Below is a small trained network, with its code and all its weights. Each question gives an input and a target symbol and asks what happens when units are switched off, that is, made to give their printed mean instead of their output.

import numpy as np


def w(rows, s, z=0):
    codes = np.array(rows[::2]) - 128.0
    scale = np.full(codes.shape[1], s)
    scale[-1] = z or s
    return codes * scale


def norm(h):
    return h / np.sqrt((h * h).mean(-1, keepdims=True) + 1e-5)


def softmax(a):
    e = np.exp(a - a.max(-1, keepdims=True))
    return e / e.sum(-1, keepdims=True)


def log_softmax(a):
    a = a - a.max(-1, keepdims=True)
    return a - np.log(np.exp(a).sum(-1, keepdims=True))


def net(x, mask):
    ids = ['αγδζηφω'.index(c) for c in x.split()]
    T = len(ids)
    res = E[ids] + P[:T]
    u = 0
    for l in range(2):
        r = norm(res)
        for j in range(3):
            rows = slice(4 * j, 4 * j + 4)
            q, k, v = (r @ M[l][rows].T for M in (Q, K, V))
            z = softmax(np.where(np.tri(T) > 0, q @ k.T / 4**0.5, -1e9)) @ v
            o = O[l][rows]
            res = res + np.where(mask[u + j], z, o[:, -1]) @ o[:, :-1]
        u += 3
    return log_softmax(norm(res)[-1] @ U[:, :-1].T + U[:, -1])


Q, K, V, O = {}, {}, {}, {}
E = w([
[69,145,150,102,75,192,123,43],'α',
[110,135,169,54,140,189,81,187],'γ',
[61,100,79,115,66,132,107,97],'δ',
[116,21,98,104,89,137,191,120],'ζ',
[132,94,169,68,224,145,9,125],'η',
[149,51,218,78,202,52,126,114],'φ',
[90,80,54,81,175,102,159,90],'ω',
],0.013)
P = w([
[216,184,127,200,113,157,165,157],'0',
[129,67,126,187,149,134,116,212],'1',
[157,75,133,176,146,135,116,201],'2',
[149,78,138,159,136,143,130,183],'3',
[150,87,130,145,128,142,133,176],'4',
[147,91,125,134,122,137,136,160],'5',
[149,96,117,122,118,133,135,148],'6',
[152,105,114,104,114,131,131,148],'7',
[157,112,109,90,111,127,127,137],'8',
[162,122,108,72,106,128,120,127],'9',
[165,145,106,50,106,119,102,122],'10',
[173,147,98,30,104,119,105,119],'11',
[186,159,86,2,100,112,97,108],'12',
],0.0096)
Q[0] = w([
[136,60,149,1,116,144,134,36],'0.h1',
[129,110,149,137,118,154,129,77],'0.h1',
[104,131,119,104,112,192,150,116],'0.h1',
[143,75,146,124,128,153,124,67],'0.h1',
[138,76,66,74,125,111,92,119],'0.h2',
[84,124,78,160,148,156,131,119],'0.h2',
[81,161,198,150,144,170,109,42],'0.h2',
[172,93,118,130,177,79,141,153],'0.h2',
[123,115,162,52,146,113,71,154],'0.h3',
[135,116,182,36,101,174,111,109],'0.h3',
[139,69,97,43,157,101,105,133],'0.h3',
[108,120,155,81,179,139,140,123],'0.h3',
],0.01)
K[0] = w([
[175,181,114,128,146,132,187,70],'0.h1',
[169,168,154,157,143,132,166,145],'0.h1',
[132,144,143,198,128,169,170,80],'0.h1',
[187,118,135,120,106,115,195,89],'0.h1',
[147,122,102,14,120,118,146,74],'0.h2',
[72,152,18,134,103,142,182,130],'0.h2',
[105,177,152,167,114,214,78,108],'0.h2',
[105,117,132,138,173,57,129,112],'0.h2',
[148,74,130,8,152,84,117,73],'0.h3',
[194,119,117,18,136,120,101,108],'0.h3',
[112,124,71,33,110,105,92,118],'0.h3',
[160,126,90,81,167,132,135,128],'0.h3',
],0.011)
V[0] = w([
[255,160,94,92,114,101,145,141],'0.h1',
[121,85,53,96,146,138,184,180],'0.h1',
[202,84,60,88,88,186,48,169],'0.h1',
[86,156,98,94,150,159,98,57],'0.h1',
[146,153,154,108,57,160,59,134],'0.h2',
[167,102,210,118,225,181,64,122],'0.h2',
[162,255,100,134,144,135,151,107],'0.h2',
[83,76,138,16,160,198,177,167],'0.h2',
[152,73,108,165,136,81,21,103],'0.h3',
[125,185,148,107,93,172,146,209],'0.h3',
[159,189,23,146,146,133,133,130],'0.h3',
[23,154,109,123,34,122,75,94],'0.h3',
],0.0051)
O[0] = w([
[1,74,84,120,191,61,76,222,138],'0.h1',
[40,156,197,102,98,185,170,155,175],'0.h1',
[75,105,197,95,111,52,175,124,169],'0.h1',
[74,93,140,176,109,50,143,58,149],'0.h1',
[122,189,20,155,113,54,107,142,114],'0.h2',
[63,176,146,162,87,135,125,91,150],'0.h2',
[139,112,100,205,244,35,159,133,27],'0.h2',
[70,188,151,117,119,118,218,136,253],'0.h2',
[100,119,86,134,69,135,68,171,172],'0.h3',
[134,203,121,90,154,136,247,120,73],'0.h3',
[19,150,144,186,184,90,159,86,99],'0.h3',
[121,120,198,85,156,125,116,227,84],'0.h3',
],0.0045,0.0051)
Q[1] = w([
[52,96,148,35,118,146,96,98],'1.h1',
[184,187,103,153,130,76,134,89],'1.h1',
[114,77,154,86,69,146,116,92],'1.h1',
[122,197,120,118,99,89,127,49],'1.h1',
[100,89,97,62,88,189,40,83],'1.h2',
[192,141,173,215,186,127,117,187],'1.h2',
[115,96,159,110,140,128,141,71],'1.h2',
[67,45,152,46,92,213,68,69],'1.h2',
[110,129,168,155,111,95,160,135],'1.h3',
[173,149,63,209,142,87,130,149],'1.h3',
[61,78,189,9,46,157,115,118],'1.h3',
[125,153,118,52,106,129,99,166],'1.h3',
],0.013)
K[1] = w([
[126,141,92,206,113,126,165,108],'1.h1',
[124,134,156,72,132,126,153,165],'1.h1',
[96,119,77,162,94,107,159,88],'1.h1',
[126,171,127,96,109,76,158,133],'1.h1',
[138,115,135,3,135,69,124,74],'1.h2',
[131,94,132,226,96,154,168,139],'1.h2',
[99,135,88,51,126,120,147,135],'1.h2',
[108,128,115,42,125,98,126,77],'1.h2',
[154,114,103,134,129,112,108,151],'1.h3',
[159,68,172,69,131,135,139,157],'1.h3',
[121,191,89,168,148,124,132,125],'1.h3',
[151,179,102,175,132,130,174,109],'1.h3',
],0.016)
V[1] = w([
[133,125,196,145,103,130,163,143],'1.h1',
[116,87,98,130,127,150,91,157],'1.h1',
[183,111,168,156,168,123,129,186],'1.h1',
[124,138,129,107,189,163,101,106],'1.h1',
[89,120,56,97,97,110,181,132],'1.h2',
[120,78,149,96,247,120,166,84],'1.h2',
[122,154,154,107,113,199,99,42],'1.h2',
[145,120,186,133,56,80,163,111],'1.h2',
[81,147,122,134,111,153,93,97],'1.h3',
[183,140,80,153,110,119,111,97],'1.h3',
[119,104,165,166,145,122,135,74],'1.h3',
[134,146,103,129,82,169,167,112],'1.h3',
],0.014)
O[1] = w([
[129,116,95,215,171,145,100,109,119],'1.h1',
[94,135,94,85,110,44,79,86,138],'1.h1',
[168,67,130,170,87,88,109,91,45],'1.h1',
[107,133,185,126,131,57,185,163,92],'1.h1',
[79,151,183,190,106,189,96,121,211],'1.h2',
[105,133,167,114,98,24,135,64,255],'1.h2',
[187,190,128,139,43,120,122,136,202],'1.h2',
[200,109,126,110,150,180,93,2,139],'1.h2',
[151,103,64,207,112,140,40,189,149],'1.h3',
[131,57,100,82,125,195,166,165,164],'1.h3',
[58,77,139,150,87,170,98,92,148],'1.h3',
[167,101,151,129,54,117,173,174,182],'1.h3',
],0.0096,0.0086)
U = w([
[180,104,120,254,88,113,59,121,58],'α',
[171,215,209,136,219,155,208,153,225],'γ',
[62,114,89,118,227,239,64,135,136],'δ',
[167,21,209,169,100,233,197,154,171],'ζ',
[129,148,104,62,90,56,122,255,3],'η',
[200,84,115,47,129,93,106,29,157],'φ',
[28,123,225,141,90,86,110,93,135],'ω',
],0.0077,0.0022)

Each question gives the input, a string of symbols that net reads in full, and the target symbol t.
The units are the heads (4 rows each of Q, K, V and O). Each row of codes is followed by its name. A weight is (code - 128) times the scale printed after its matrix; where a second scale follows, it is the last column's (O and U).
mask holds one flag per head, layer by layer. A switched-off head (its flag False) gives its mean, the last column of its rows in O, instead of its output. The means were averaged over made-up inputs and are rounded, as every weight is.
A unit's drop is (log p(t) with every unit on - log p(t) with that unit switched off) / (log p(t) with every unit on - log p(t) with every unit switched off).
The circuit of an input: a set's keep is (log p(t) with only the set's units on - log p(t) with every unit switched off) / (log p(t) with every unit on - log p(t) with every unit switched off). Starting from all 6 units, units are removed one at a time, each time the one whose removal leaves the highest keep (on an exact tie, the one counted first), for as long as the keep stays at least 0.8.
units of the circuit, in order: the units of the circuit, biggest drop first
unit that matters most: the unit with the biggest drop
which heads matter: for each layer, one digit per head in row order, 1 if its drop is at least 0.15 and else 0, layers parted by /
input α η ω ζ φ γ η ζ γ, target ζ: units of the circuit, in order : 0.h2; 0.h3; 1.h1
input α δ α η γ η α ω, target ζ: which heads matter : 010 / 101
input ω φ α φ η α α η δ ζ ω η, target ω: units of the circuit, in order : 0.h2; 1.h2
input η φ η η φ α δ ζ φ γ, target δ: unit that matters most : 0.h2
input φ ω ω γ γ δ δ, target δ: units of the circuit, in order : 1.h2; 0.h3
input ζ δ α α α ζ α γ ω ζ α ζ, target α: units of the circuit, in order : 1.h3; 0.h2; 1.h1; 0.h3
input φ φ γ α ω φ, target η: which heads matter : 110 / 101
input γ ζ ζ η η φ ζ φ δ α γ, target γ: which heads matter : 110 / 101
input φ φ φ δ α, target η: which heads matter : 100 / 101
input η ω δ α γ ω, target δ: units of the circuit, in order : 1.h3; 0.h2
input γ γ γ, target γ: which heads matter : 101 / 001
input α α φ ζ α ω α α, target ζ: which heads matter : 011 / 101
input φ ω α δ η δ φ δ η, target η: units of the circuit, in order : 1.h3; 1.h1; 0.h1
input φ γ ω α ζ, target η: unit that matters most : 0.h1
input φ φ η ζ δ φ, target φ: units of the circuit, in order : 1.h2; 0.h3
input α φ α α, target ζ: which heads matter : 001 / 101
input ζ α ω γ ζ, target α: units of the circuit, in order : 1.h3; 1.h1
input α α ζ φ η φ α φ α, target φ: which heads matter : 100 / 010
input γ α ω ω, target γ: units of the circuit, in order : 0.h2; 1.h3
input ζ ω δ α δ γ ω φ η ω, target α: unit that matters most : 1.h3
input ω γ α γ ω α α φ φ γ η α, target η: which heads matter : 000 / 010
input α ω ω, target ζ: which heads matter : 010 / 101
input ω δ φ ω ω δ ζ, target ω: units of the circuit, in order : 1.h3; 0.h1; 1.h2
input ω γ ω ω ω η ω α ω ω γ ω ω, target ω: which heads matter : 000 / 000
input η α α γ ω η γ α, target δ: which heads matter : 011 / 101
input φ δ γ ζ ω ω η α η, target η: which heads matter : 000 / 000
input δ ζ η δ ω α γ ζ α φ φ α, target φ: unit that matters most : 0.h2
input ζ α α ω γ α α α ω ω φ γ, target α: which heads matter : 011 / 101
input η ω α, target δ: units of the circuit, in order : 0.h2; 1.h3; 1.h1
input φ γ ζ φ ζ α γ φ α α η δ, target η: which heads matter : 000 / 000
